Rows are numbered. After the first four, each row is followed by the numbers of the three nearest rows among all rows above it, by straight-line distance, nearest first.
0: [  2.2  -2.0   0.8  -1.0   1.8  -4.4  -8.0   8.7  -3.1  20.3   4.2  -2.7
   9.1   4.2  -0.1 -10.6 -31.1   4.7  -1.9   2.2  -0.1   3.5   2.2  -5.1
  -4.2   4.6  26.8   4.2   2.7  10.5 -28.2  -5.5   7.6   2.2]
1: [ 14.4  -1.1  -2.2   5.0   9.5  -5.5  -3.9  -4.2   1.1  15.3   3.2  -3.5
   5.5   5.5  -1.5 -11.0 -55.2   4.7  10.4   0.7  -6.8  -5.0   1.6   8.0
   0.1   9.9  18.4   6.9   0.4  -4.7   0.6  -5.7 -15.4   7.2]
2: [ 16.6  -2.1   1.8  -6.1  -3.7  -1.0   3.6  -4.4   2.2  12.8  -0.6  -1.5
   7.5  -1.7   2.4   4.0 -22.6  -7.3  -1.5   1.6   1.5   0.3  -0.2  -5.1
   7.5   3.3  -9.0   9.0   7.9  -5.5  24.7  -8.1   6.2   4.4]
3: [ 19.4  -0.6  -2.7   4.8   0.8  -6.9   3.3  -2.8   5.4  13.0   5.2  -4.4
   0.8   6.6  -0.3  -4.2 -29.1  -5.1   1.1   1.2  -6.0   3.0  -6.1  14.4
   3.0   8.8   1.3   8.4   4.9 -13.9  12.5 -13.0 -10.2  -2.1]
4: [  4.9  -0.4  -2.3   3.6  -2.7  -0.1  -0.6   4.3  -0.7  12.2   0.0  -3.4
  10.7   4.1  -3.5 -13.8 -58.1   6.6   5.5   2.1  -1.9   5.0   1.6   2.0
  -9.5   9.5  35.9  -1.6  -5.8  -1.9 -23.8  -4.5   0.1   3.8] | 0 1 3
5: [ 12.1  -1.2   1.5   2.6  -6.3  -4.2   3.7  -5.1   4.7   2.8   7.9  -0.9
  13.9  -9.2  -0.5 -10.3 -80.6  -3.5   6.4   2.8  -6.9   2.7  -2.6   5.7
   8.3   5.4  13.2   8.8   4.2  -4.9  20.0  -4.5 -13.0   6.3] | 1 3 4
6: [ 19.5   0.6   0.1  -0.1  -2.7  -5.0   2.5  -0.3   1.8   8.9  -1.5  -3.1
   3.9  -3.2  -8.4  -8.5 -67.1  -1.2   5.5  -1.0  -1.6   0.8  -7.0   1.1
   6.8  -2.9   6.2  11.1   5.9  -8.5  22.4  -7.1 -22.7   0.2] | 5 1 3
7: [  8.1  -2.6   1.1   1.0   3.0   4.2  -2.6   7.2  -4.1  16.5   0.9   0.5
  -1.7   7.7   2.1  -1.3  -2.7   3.2  -0.2   0.8  -2.7   0.8  -4.1   3.6
 -14.4   9.4  19.6  -3.8  -7.0   0.3 -30.7  -3.1  14.3   3.8] | 0 4 3
8: [ 15.4  -4.3  12.3 -10.0   5.3  -2.5  -0.2  -0.3   1.1  17.9  -2.6   2.4
  10.3  -3.0   3.7   2.4 -21.7   2.5  -7.2  -0.2   2.0  -5.2   3.2  -5.0
   3.6   2.6   2.8   8.2  11.9  -0.4  10.9  -6.6  11.6   2.4] | 2 3 0
9: [  5.2  -3.3   1.0   1.7  -4.1  -2.4  -0.9   1.4  -2.1  13.5   3.6  -4.3
   7.9   4.2  -1.8 -11.0 -60.1   3.2  -3.5   2.6   4.8  -1.1   4.8  -2.4
  -1.6   2.0  34.2   1.1  -1.4   3.6 -23.9  -0.1  -4.2   3.2] | 4 0 1
10: [10.5 -0.3 -1.3 -0.9  4.6  2.9  3.5 14.1  0.3 21.1  5.9  2.5  4.3  6.5
  9.7  2.6 11.0  3.2  1.0 -1.5 -4.7  4.5 -4.2  5.1 -4.1 -0.1  1.1  0.6
 -2.2 -5.3  3.1 -9.2 23.8 -0.3] | 7 8 2
11: [  7.2   2.1  -1.1   2.5  -2.2  -9.0   2.1   3.5   2.6  18.4   6.9   2.8
   4.3   7.1   0.0  -8.1  -1.1  -6.6   5.2   2.9  -7.0  -3.6   0.9  15.3
 -12.4   8.3   9.6   0.0  -5.8  -3.5  -9.6  -9.3  11.1  -3.6] | 7 10 3
12: [ 14.2   1.1  -3.8  -0.2  -5.0   2.6  -1.9  -4.5   3.7  10.0  -3.6   0.8
  10.0  -1.3  -3.9  -8.4 -61.3  -4.5  -4.5  -1.4  -4.2  -1.6   0.4  -8.3
  12.7  -0.9  13.7  10.0   2.2  -1.0  19.2  -5.3 -12.0   4.8] | 6 5 1
13: [  4.5   0.3  -8.2   1.4  -1.5  -5.7  -0.1   0.6   2.3   9.8   2.6  -6.9
   1.0   8.4   0.7  -9.3 -38.7  -0.1  10.1  -3.0  -3.7  -0.4  -3.4   5.4
  -8.8   8.7  28.2   1.8  -3.3  -3.1 -25.2   1.9 -16.7   0.8] | 4 9 1
14: [  5.0   2.8  -4.2   7.5   2.1  -4.5  -7.1   5.4   2.3  22.6   2.5  -1.5
   4.7   7.5  -2.1  -9.0 -53.8   3.2  11.5  -1.6  -2.2  -5.8   0.1  10.9
  -8.8   8.5  36.4  -2.7  -4.2  -4.3 -18.1  -4.8   2.6   6.6] | 4 9 13
15: [ 13.9   1.7   4.5  -0.5   0.8  -2.6   2.4   2.4   1.5  15.0   3.0  -0.4
   6.3   3.6   9.0   0.9  24.0  -1.5  -1.8  -1.0  -5.5   2.2  -2.2   2.8
  -7.6   5.9   2.2  -1.2   3.7  -7.2  -5.7 -13.0  19.8  -2.4] | 10 11 7
16: [  9.5  -3.4   0.4   4.4  -3.0  -3.2   2.0  -3.5   4.4  -3.0   6.2  -8.8
   7.5   1.8  -2.7  -1.5 -49.9  -2.3   1.5  -2.1 -11.3   6.0  -2.2  -6.6
  11.0   9.7  17.4   3.8  -0.5  -5.4  -7.7   5.2 -25.3   1.5] | 1 13 12
17: [  6.8   0.7   0.0  -2.4  -7.0   0.5  -0.9   2.0   0.1  12.3   3.8  -5.0
  11.8  -4.0  -2.9  -0.7 -58.1  -1.4  -2.0   4.8   3.9  -1.0  -0.2 -12.9
  13.0  -5.0   8.7  15.1  10.6   3.0  14.3   1.9  -6.7   4.7] | 12 6 5
18: [ 12.2  -1.4  -2.9   3.9  -4.5  -5.7  -1.2  -6.1   1.3  14.2   9.1  -7.7
   0.4  -1.6  -1.9  -6.6 -60.1  -1.5   6.8  -2.6  -7.7  -0.6   3.8   6.0
  -5.0   7.0  26.8   0.6  -4.8  -7.2  -6.4  -5.0  -8.6   1.2] | 1 14 4
19: [  3.7   0.3   2.0   1.1  -3.2  -5.1  -7.6   1.3   0.0   9.0   2.2   0.8
   6.3   6.7   2.3   0.3 -48.4   4.2   4.8  -0.2  -7.2   0.2   2.3  -0.7
  -5.2  12.5  34.9   0.3  -2.4  -1.8 -29.9  -3.6  -7.6   2.6] | 4 13 9
20: [ -1.2  -2.9  -0.1   8.6  -3.1   0.1  -1.7   2.9  -2.2   7.2   1.5  -4.5
   7.5   1.2  -2.5  -9.3 -62.9   3.2   3.2   2.9   3.5   3.0   0.9 -11.6
  -1.4   4.0  29.9   4.7  -1.0   4.3 -24.5   2.9 -10.3   7.1] | 9 4 19
21: [ 11.2   0.0  -3.5   1.1   0.9  -2.1  -0.7   2.1   4.2  21.5   5.9   3.8
  -0.2   8.6   1.3  -9.0 -29.8  11.3   7.2   3.4  -3.0  -5.1  -1.7  15.8
 -12.8  12.6  20.6   0.1  -4.5  -2.7 -15.7 -14.9   4.7   3.6] | 14 11 13
22: [  8.1  -0.8  -1.1   1.6  -4.2  -4.8  -2.6  -0.2  -0.5   9.2   4.5  -2.3
   4.1   4.0  -4.4 -10.2 -64.7   7.8   7.3   1.5  -2.4  -4.7   0.1   3.9
  -3.4   2.5  28.0   3.2  -3.5  -2.2  -9.8  -3.1  -6.5   4.5] | 18 9 4
23: [  1.6  -0.6   0.2   0.1  -3.1   1.3  -4.1   7.4   0.7  19.1  -1.6   0.2
   6.6   2.8   0.5  -3.6 -62.8   3.5  -3.1  -2.4   1.2  -5.2  -0.1  -9.9
  -1.5   3.7  23.7   1.5  -1.5   3.7 -24.7   0.9   1.1   3.6] | 9 20 4
24: [  5.2  -1.8  -0.7   1.5   0.3   6.0 -10.7  10.6  -2.5  26.1   1.3   4.4
   3.9   3.8   1.8   0.5 -10.6   4.6  -1.5   1.4   3.8   5.9   4.8  -2.4
 -16.1   8.5  19.6   0.8   0.2   0.9 -15.3  -3.2  17.2  -0.8] | 7 0 11
25: [  1.7   0.5   3.6   7.2  -0.1  -8.3  -2.8   4.7  -0.8  25.3   2.0   3.5
   1.0   9.3   7.6  -7.0 -29.7  10.1   6.0   0.2   0.8   0.7  -3.4   8.5
 -14.2  12.0  24.5  -3.0  -2.8  -2.3 -21.5 -10.1   9.3   3.9] | 21 0 14
26: [  4.4  -1.2  -3.2  10.2   0.9   0.3  -6.2   2.7   2.1  20.3   5.9  -5.3
   4.7   4.6  -0.9  -6.6 -55.6   6.5   9.2  -0.1  -0.7  -2.3  -3.1   7.9
  -9.1   4.3  27.7   4.3  -5.6  -0.8 -22.9  -8.4  -3.1   2.0] | 14 4 22
27: [  6.6   3.4   3.1  -0.3   6.9  -3.0  -4.9   9.4   0.1  20.4   3.6   1.4
   1.4  17.1   8.5  -1.8   3.9  -1.1   2.9  -0.9  -3.2   4.4   2.9   3.4
 -16.5   4.7  14.6  -3.9   1.7  -0.7 -22.5 -12.9  17.2   3.4] | 7 24 11
28: [ 10.3  -1.4  -3.2   8.1   4.9   0.7  -3.8   0.3   2.0  22.9   2.5  -4.1
   3.1  -0.4   0.5 -20.4 -72.1   5.5   8.2  -3.7   0.6   0.5   2.5  10.5
  -7.4   7.3  26.5   6.5  -1.5   2.0 -13.4  -8.3   0.6   7.4] | 26 22 14
29: [ 19.3   0.3   5.6  -5.2  -2.4  -7.0   3.4  -2.0   7.7  10.3   9.1   5.4
   6.6   2.4   1.5  -0.7 -15.7  -5.1   2.4   2.6  -2.1   0.8   5.3   7.6
   5.9   5.7  -7.4   5.5   7.8  -9.1  30.8  -9.0   2.9  -0.8] | 2 3 8
30: [ 17.0   1.2  -2.0  -2.6   5.1  -5.9   4.8  -8.4   3.6   5.0   3.8  -0.7
   5.3   0.4   1.3  -6.9 -43.2   1.2  10.4   3.6  -3.7  -2.5  -2.5  11.3
   2.6  10.6   6.9  11.9   2.6  -6.8  23.1  -5.0  -9.2  11.0] | 3 1 6
31: [ 14.7   3.4  -4.8  -0.8   0.9  -1.4   0.2  -4.1  -0.4  19.0   5.4  -1.2
   8.4   1.6   0.2  -3.9 -69.2   2.6   6.6  -3.8  -5.6   4.2  -2.5   6.2
   0.6   9.8  15.6   8.8   4.0  -6.0  12.7  -4.5 -16.6   2.2] | 1 6 5
32: [  4.2   0.3   5.5   0.1  -1.8   0.8  -1.0   0.5  -3.4   9.3  -2.4  -3.8
   2.9  -3.3   4.3  -2.1 -13.7   0.7 -10.1   2.3  -1.0  -5.4   1.9 -11.7
  -4.0   1.4  15.4   0.6   8.1   1.2  -6.5  -0.5  12.6   3.2] | 8 24 0
33: [ 11.4  -1.2   1.2  -3.8  -9.1   3.2   4.2   3.2  -6.7   8.6   1.5  -5.3
   7.5  -3.6  -4.1  -3.0 -69.8  -6.0  -0.2   1.7  -1.2  -3.1  -1.7 -16.6
  10.0   1.2  15.7   4.8  10.6   3.5   5.4   3.1  -2.2   7.5] | 17 12 5
34: [  4.4  -2.4   4.9   3.1   5.0  -2.5  -2.5   5.5  -3.3  17.9   0.9   6.1
   0.9   9.6   4.1  -2.5  23.8   0.8   2.2   1.9  -5.9  -1.5   5.9   5.2
 -10.7   7.6  10.6  -4.0   7.0  -1.8 -11.0  -7.7  21.2   6.3] | 15 27 10
35: [ 11.1  -1.3   1.2   2.3   3.4  -8.0   4.4  -1.5   1.0  17.6   4.1   0.6
   0.9   4.3   5.1   2.7  12.1   1.8   2.9  -2.9  -2.4  -1.4   2.2  13.6
   4.8   7.1  -6.2   4.4   6.1 -12.4  20.4 -18.2  18.3  -3.5] | 10 15 29
36: [  4.0   4.2   4.6   0.5   3.4  -3.2  -5.1   9.0   0.4  26.0   5.1  -0.6
   0.3  12.1   3.5  -1.4   5.4   6.4   2.3   0.8   4.0   0.7   1.8   7.8
  -9.5   5.3  14.6   0.4   1.1  -2.3 -25.8  -8.2  17.1   2.9] | 27 7 24
37: [ 18.1  -1.5   0.3  -3.2  -3.4  -3.4   2.6   1.7   4.1   7.9   6.4  -4.6
   5.4  -7.0  -0.1  -6.1 -73.9  -1.5   1.9   0.6  -1.0  -6.6   1.8  -4.1
   3.8   9.3  17.2   8.4   4.3  -3.5   8.6  -1.9 -12.0   8.3] | 5 31 33
38: [ 19.0  -3.3   2.8  -2.4  -0.8  -3.0   3.0  -1.5   1.7  12.6   5.8  -0.5
   7.0  -3.4  -0.4  -7.6 -48.3   0.7   4.1  -0.5  -1.2   0.5   1.3   4.1
   4.9   5.0  -2.3  12.5   8.2 -11.7  39.7 -12.4   2.3   4.7] | 30 2 29
39: [ 16.3  -2.2  -5.6  -0.2  -0.8  -5.3   2.7   0.2   3.6  12.9   5.9  -2.8
   7.6  -0.6   2.7 -13.4 -59.9  -2.9  10.5  -2.2  -7.8  -2.5  -1.8  11.0
   2.9   5.5  13.9   7.7   2.9  -3.6  19.6 -20.2  -9.2   6.7] | 31 30 1
40: [  2.6   0.0   3.4   3.2   5.9  -1.6  -2.1   7.8  -5.7  12.6   2.1   2.6
   4.1   6.2  -0.5  -7.1 -39.3   5.2   0.4   1.6  -0.3  -0.6  -2.2  -1.6
 -11.4  10.3  31.4  -1.3  -3.7   4.5 -34.9  -5.7   7.9   0.4] | 0 19 25
41: [ 16.8  -3.9  -3.5  -3.1   1.4  -2.3   1.9  -6.9   4.1  13.0   3.5  -3.8
  10.5 -12.8  -1.6   4.0 -37.4  -2.5  -6.0   0.1  -2.9   0.1  -1.1  -9.8
  11.7   2.0  -2.4  12.8  12.0  -6.0  26.7  -3.8  -2.4   3.1] | 2 38 17
42: [ 17.4   5.0   3.9  -5.9  -2.1  -1.6   2.4   4.2   1.3  19.8   1.7   0.2
   7.6  -2.5   2.0  -4.8 -22.8  -1.5  -3.7  -4.6  -3.8  -5.8  -4.3   0.0
   9.3   5.0  -8.1   5.5  14.1  -7.1  29.8 -16.2  13.5  -2.9] | 2 29 8
43: [ 14.0   2.7   1.3  -1.4  -3.8  -9.7   3.3  -6.0   7.1   8.4   4.3  -0.8
   4.9   0.8   2.0  -2.3 -35.7  -1.4   7.5   1.1  -9.9   3.3  -4.4   8.8
   2.7   7.8   1.0   7.3   3.1  -3.9  20.6  -8.2  -8.7  -0.5] | 30 3 29
44: [ 11.2   4.2  -1.8  -4.8   0.9  -1.2  -3.1  -7.5   3.4   4.2   3.3  -3.6
   6.6  -5.9  -0.1   2.6 -42.6  -7.9  -4.3   3.2  -8.1  -2.5  -1.3  -9.6
   9.4   0.2   1.0   4.8   8.0  -5.3  12.7  10.9 -15.5  -1.7] | 41 17 12
45: [  0.5   2.2   2.8  -2.8  -6.2   1.3  -0.2   6.6  -3.6  11.3  -2.3  -0.4
   8.4   7.4   2.1   0.0 -41.6   3.8  -2.5   4.2  -1.8  -0.2  -5.1 -15.4
  -6.3   0.1  27.2   1.9  -1.2   3.7 -26.3  -0.7  12.5   1.4] | 40 0 23
46: [ 13.1  -0.8  -1.6   0.9  -1.9   2.7   2.1  -2.3  -0.5   5.9   0.9  -6.9
   7.7  -6.2   1.0  -5.3 -70.4  -5.9  -1.2  -4.3  -3.9  -3.8   0.2  -4.6
  14.1  -2.0  14.2   8.6   2.4  -2.7  12.6  -1.7  -7.3   1.9] | 12 37 33
47: [ -3.4  -0.9   3.8   1.2   0.2  -0.5  -3.7   5.7   0.1  17.2   5.1  -2.3
   5.1   9.0  -2.4  -0.6 -16.6   3.8   2.6   2.0  -4.8  -2.9  -1.5  -4.7
 -11.8  10.6  28.3  -5.6  -1.3  -1.3 -31.4   1.5   4.1  -0.4] | 7 40 0
48: [  5.3  -0.2  -0.3   0.6  -7.5   3.3   1.9   1.1   5.7   3.6   2.8  -5.4
   7.8  -7.1   4.4  -7.9 -65.9   0.1   1.4  -1.6  -5.0  -0.7   1.1  -7.5
   2.9   0.8  31.3  -1.2   0.6   1.9 -22.8   2.7 -12.4   2.6] | 20 9 23
49: [ 18.6   1.7   6.0  -5.3   5.1  -4.5   1.7   0.4   2.4  21.2   2.7   1.5
   8.2  -5.5   6.7   0.0 -10.8  -4.5   0.1  -0.7  -0.6  -2.1   1.3   2.2
   1.8   4.4 -10.9   6.6  14.4 -10.3  24.5 -15.7  17.3   2.7] | 42 2 29
50: [ -5.3   0.9   5.1   3.5  -4.6   1.0  -5.2   5.0   1.1  17.5   4.7  -0.5
   1.9   5.1  -2.1   0.8 -27.2  -1.1   4.7   6.4  -3.6  -2.0  -0.2 -11.2
 -11.5   2.3  34.1  -1.5  -7.0   6.4 -30.0  -4.3   3.9  -5.2] | 47 40 45
51: [ 11.7   1.1   7.3   3.5   4.6  -5.6  -4.2   2.1   0.2   4.1   5.5   0.1
   1.7  10.9   3.4   1.1   1.3   3.4   7.5  -0.8  -2.4  -0.8  -2.4  15.1
 -14.9  12.8   9.3   4.4   3.7  -8.4  -1.4 -15.4  16.7  -1.7] | 11 15 27
52: [  8.2  -1.9   5.3  -9.9  -0.4   6.6  -5.1   7.2   0.1  21.2  -2.0   0.3
  11.3  -3.2  -1.8  -3.5 -25.9   1.3  -8.9   0.3   1.7  -0.8  -3.4  -5.1
  -1.4   3.6  13.1  -1.6   8.7   0.4   3.1  -0.7  13.6   1.9] | 8 32 24
53: [ 17.7   6.5  -5.1  -4.4  -3.9  -9.7   2.7   3.0   5.3   1.8   8.3  -1.0
   6.2  -0.1   2.9  -5.1 -39.4  -0.9   6.8   2.2  -8.2   1.6   0.1   8.3
   8.5   6.7   0.0   3.4   3.6  -8.6  17.3  -7.1 -16.1   2.2] | 43 30 3
54: [ 11.1   4.0  -3.1  -1.8  -1.5 -15.4   3.1   2.9   3.4  14.4   5.6   0.5
   2.9   8.1   5.1   2.4  -6.4  -4.8   5.2  -5.5  -3.0  -0.6  -1.2  11.0
  -2.0  12.8  -9.2   0.5   6.6 -11.5  23.2 -14.7   4.2  -2.1] | 29 35 49
55: [ 17.8   2.8  -1.5   0.0  -2.7  -2.1   2.9  -6.7   1.9  13.3   1.9   0.2
   4.9  -0.7  -1.2  -6.2 -64.7  -0.8   1.8   5.6  -0.7  -4.8   0.6   2.6
  18.2   2.8  11.1   7.4   6.4   0.0  22.5  -5.6  -7.9   1.2] | 12 46 6
56: [ 15.3   1.7   1.3  -5.7   7.3  -5.4   2.9   0.9   5.3  20.4  10.1   3.6
   0.9   3.0   0.6  -0.2 -15.6  -5.3   1.4   5.9  -3.9  -3.3  -5.7  12.2
  -1.0   4.3 -11.7   4.1  10.9 -10.7  27.2 -17.1   9.1   0.5] | 49 29 54
57: [ -0.8   0.0   0.0  -1.0  -4.7   2.3  -1.6  -2.6   1.4  -0.2   0.9 -11.0
   6.1  -2.2  -2.1  -5.7 -48.9  -4.2   2.2   0.9  -9.2   2.8   1.1 -12.7
   5.7   1.0  24.7   7.6   0.1  -0.7 -17.1   6.8 -21.1   0.8] | 16 48 20
58: [ 16.7  -4.2   2.0  -8.7   1.4  -3.6   7.8  -7.0   2.2   7.2   2.9  -0.5
   9.7  -2.3   2.1   0.2 -39.5  -3.3   4.3   0.8  -0.3  -2.2   2.4  -5.0
   3.5   3.4  -1.6  10.9  15.0  -4.6  34.1  -8.0   3.7   1.4] | 38 41 2
59: [  8.8   5.0   0.6   1.0   0.5 -11.2   0.5   0.0   5.0  15.0   3.5   0.4
   4.5   8.2  -1.5  -4.2 -25.3   5.6   6.9  -0.4  -8.3  -0.9  -0.8  16.3
  -6.9  12.4   9.4   3.6  -2.6 -12.6  -8.0 -11.2  -1.1   1.0] | 21 11 3
